Below are the code and all the weights of a small trained network. Each question names an input and a class and asks about switching units off, where a switched-off unit gives its printed mean instead of its output.

import numpy as np


def w(rows, s, z=0):
    codes = np.array(rows[::2]) - 128.0
    scale = np.full(codes.shape[1], s)
    scale[-1] = z or s
    return codes * scale


def norm(h):
    return h / np.sqrt((h * h).mean(-1, keepdims=True) + 1e-5)


def f(y):
    return np.maximum(y, 0)


def log_softmax(a):
    a = a - a.max(-1, keepdims=True)
    return a - np.log(np.exp(a).sum(-1, keepdims=True))


def net(x, mask):
    res = np.array(x, float).reshape(1, 8) / 4 @ E
    u = 0
    for l in range(2):
        y = f(norm(res) @ A[l][:, :-1].T + A[l][:, -1])
        res = res + np.where(mask[u : u + 9], y, B[l][:, -1]) @ B[l][:, :-1]
        u += 9
    return log_softmax(norm(res)[-1] @ U[:, :-1].T + U[:, -1])


A, B = {}, {}
E = w([
[150,68,20,181,183,200,105],'x0',
[135,127,124,125,131,123,133],'x1',
[132,131,129,129,128,122,125],'x2',
[128,129,130,128,128,132,137],'x3',
[190,45,150,38,214,109,43],'x4',
[7,120,103,135,221,64,143],'x5',
[126,122,127,128,134,129,135],'x6',
[119,132,134,128,126,135,127],'x7',
],0.011)
A[0] = w([
[133,132,68,205,187,187,80,177],'0.n1',
[40,182,131,207,160,102,199,99],'0.n2',
[110,224,147,164,106,94,143,3],'0.n3',
[128,65,131,95,210,73,134,105],'0.n4',
[160,134,9,252,101,179,129,108],'0.n5',
[54,163,143,124,167,62,138,48],'0.n6',
[36,163,97,107,195,99,133,202],'0.n7',
[118,136,157,147,83,105,171,40],'0.n8',
[126,163,42,194,137,124,158,56],'0.n9',
],0.011,0.0063)
B[0] = w([
[144,82,53,79,130,177,185,236],'0.n1',
[57,230,8,15,108,90,117,230],'0.n2',
[119,117,57,96,109,94,152,166],'0.n3',
[78,111,149,173,19,150,75,211],'0.n4',
[53,137,217,181,135,233,198,246],'0.n5',
[2,218,143,73,120,89,219,191],'0.n6',
[123,33,166,233,217,5,179,254],'0.n7',
[136,196,72,110,102,71,159,155],'0.n8',
[13,74,147,135,150,210,204,180],'0.n9',
],0.0079,0.009)
A[1] = w([
[183,64,121,83,107,188,106,1],'1.n1',
[140,81,94,112,254,76,115,74],'1.n2',
[155,111,149,49,148,157,115,118],'1.n3',
[163,203,91,146,60,133,145,21],'1.n4',
[154,116,231,129,111,57,72,165],'1.n5',
[140,72,56,121,144,107,138,178],'1.n6',
[102,245,108,106,9,122,153,52],'1.n7',
[76,61,70,58,152,171,189,82],'1.n8',
[92,146,56,185,138,125,134,166],'1.n9',
],0.012,0.0062)
B[1] = w([
[82,225,98,96,166,124,110,185],'1.n1',
[150,24,180,235,50,184,56,197],'1.n2',
[142,203,71,82,174,90,133,179],'1.n3',
[92,47,121,180,105,101,30,171],'1.n4',
[134,136,211,47,197,115,169,239],'1.n5',
[121,149,96,120,82,137,119,211],'1.n6',
[227,77,153,246,90,118,61,253],'1.n7',
[208,158,103,124,135,63,68,254],'1.n8',
[194,119,119,99,132,153,98,234],'1.n9',
],0.012,0.0074)
U = w([
[179,51,119,215,62,91,68,255],'0',
[192,174,203,48,168,81,102,104],'1',
[48,216,116,171,47,27,194,81],'2',
[56,50,211,95,176,34,162,65],'3',
[127,161,112,207,58,216,196,116],'4',
[173,174,42,71,162,187,69,58],'5',
[30,101,8,181,175,114,202,26],'6',
],0.015,0.0076)

Each question gives the input, the list of numbers given to net, and the class t.
The units are the neurons (one row each of A and B). Each row of codes is followed by its name. A weight is (code - 128) times the scale printed after its matrix; where a second scale follows, it is the last column's (A, B and U).
mask holds one flag per neuron, layer by layer. A switched-off neuron (its flag False) gives its mean, the last column of its row in B, instead of its output. The means were averaged over made-up inputs and are rounded, as every weight is.
A unit's drop is (log p(t) with every unit on - log p(t) with that unit switched off) / (log p(t) with every unit on - log p(t) with every unit switched off).
The circuit of an input: a set's keep is (log p(t) with only the set's units on - log p(t) with every unit switched off) / (log p(t) with every unit on - log p(t) with every unit switched off). Starting from the 12 units with the biggest drops (on a tie, the unit counted first), units are removed one at a time, each time the one whose removal leaves the highest keep (on an exact tie, the one counted first), for as long as the keep stays at least 0.8.
circuit, biggest first: the units of the circuit, biggest drop first
most important unit: the unit with the biggest drop
k most important neurons: the k neurons with the biggest drops, biggest first
k most important neurons of layer l: the k neurons of layer l with the biggest drops, biggest first
drop of u: that unit's drop, to one decimal
input [0,-5,-5,-6,3,0,8,-8], class 1: circuit, biggest first	(0.n7 1.n7)
input [5,-6,-8,7,8,-3,0,-4], class 5: 2 most important neurons	(0.n7 1.n1)
input [1,5,-2,-2,8,-4,1,1], class 5: circuit, biggest first	(0.n7)
input [-1,6,-8,2,1,-6,5,4], class 1: 2 most important neurons	(0.n2 0.n1)
input [6,-2,-3,6,1,4,4,6], class 0: 2 most important neurons	(1.n8 1.n2)
input [-1,-3,-8,3,1,-8,2,5], class 1: 4 most important neurons	(0.n2 0.n1 0.n6 0.n4)
input [2,-7,-3,4,2,8,8,-1], class 0: 2 most important neurons of layer 1	(1.n2 1.n5)
input [8,-4,1,0,0,-3,-4,-1], class 4: 2 most important neurons of layer 0	(0.n5 0.n2)
input [1,0,0,-3,7,5,2,1], class 0: 2 most important neurons	(1.n2 0.n5)
input [8,-5,2,4,6,0,-1,5], class 5: 2 most important neurons of layer 0	(0.n7 0.n1)
input [-2,1,-6,4,-7,-8,8,-6], class 0: 2 most important neurons	(1.n7 1.n4)
input [6,-5,-3,-1,-3,-1,-5,-8], class 4: 2 most important neurons of layer 0	(0.n5 0.n7)
input [0,4,3,1,-6,-2,-2,-4], class 0: 2 most important neurons of layer 1	(1.n7 1.n4)
input [-7,2,4,2,-3,-7,2,-4], class 0: most important unit	1.n7
input [5,3,0,4,1,-2,-5,7], class 5: 2 most important neurons of layer 0	(0.n1 0.n7)
input [-5,-4,6,-6,-5,-3,-5,-2], class 0: drop of 1.n7	0.1
input [6,-8,-1,-8,-2,0,-2,1], class 4: drop of 0.n5	1.1
input [3,8,1,2,-3,-3,3,-5], class 4: drop of 0.n5	0.6
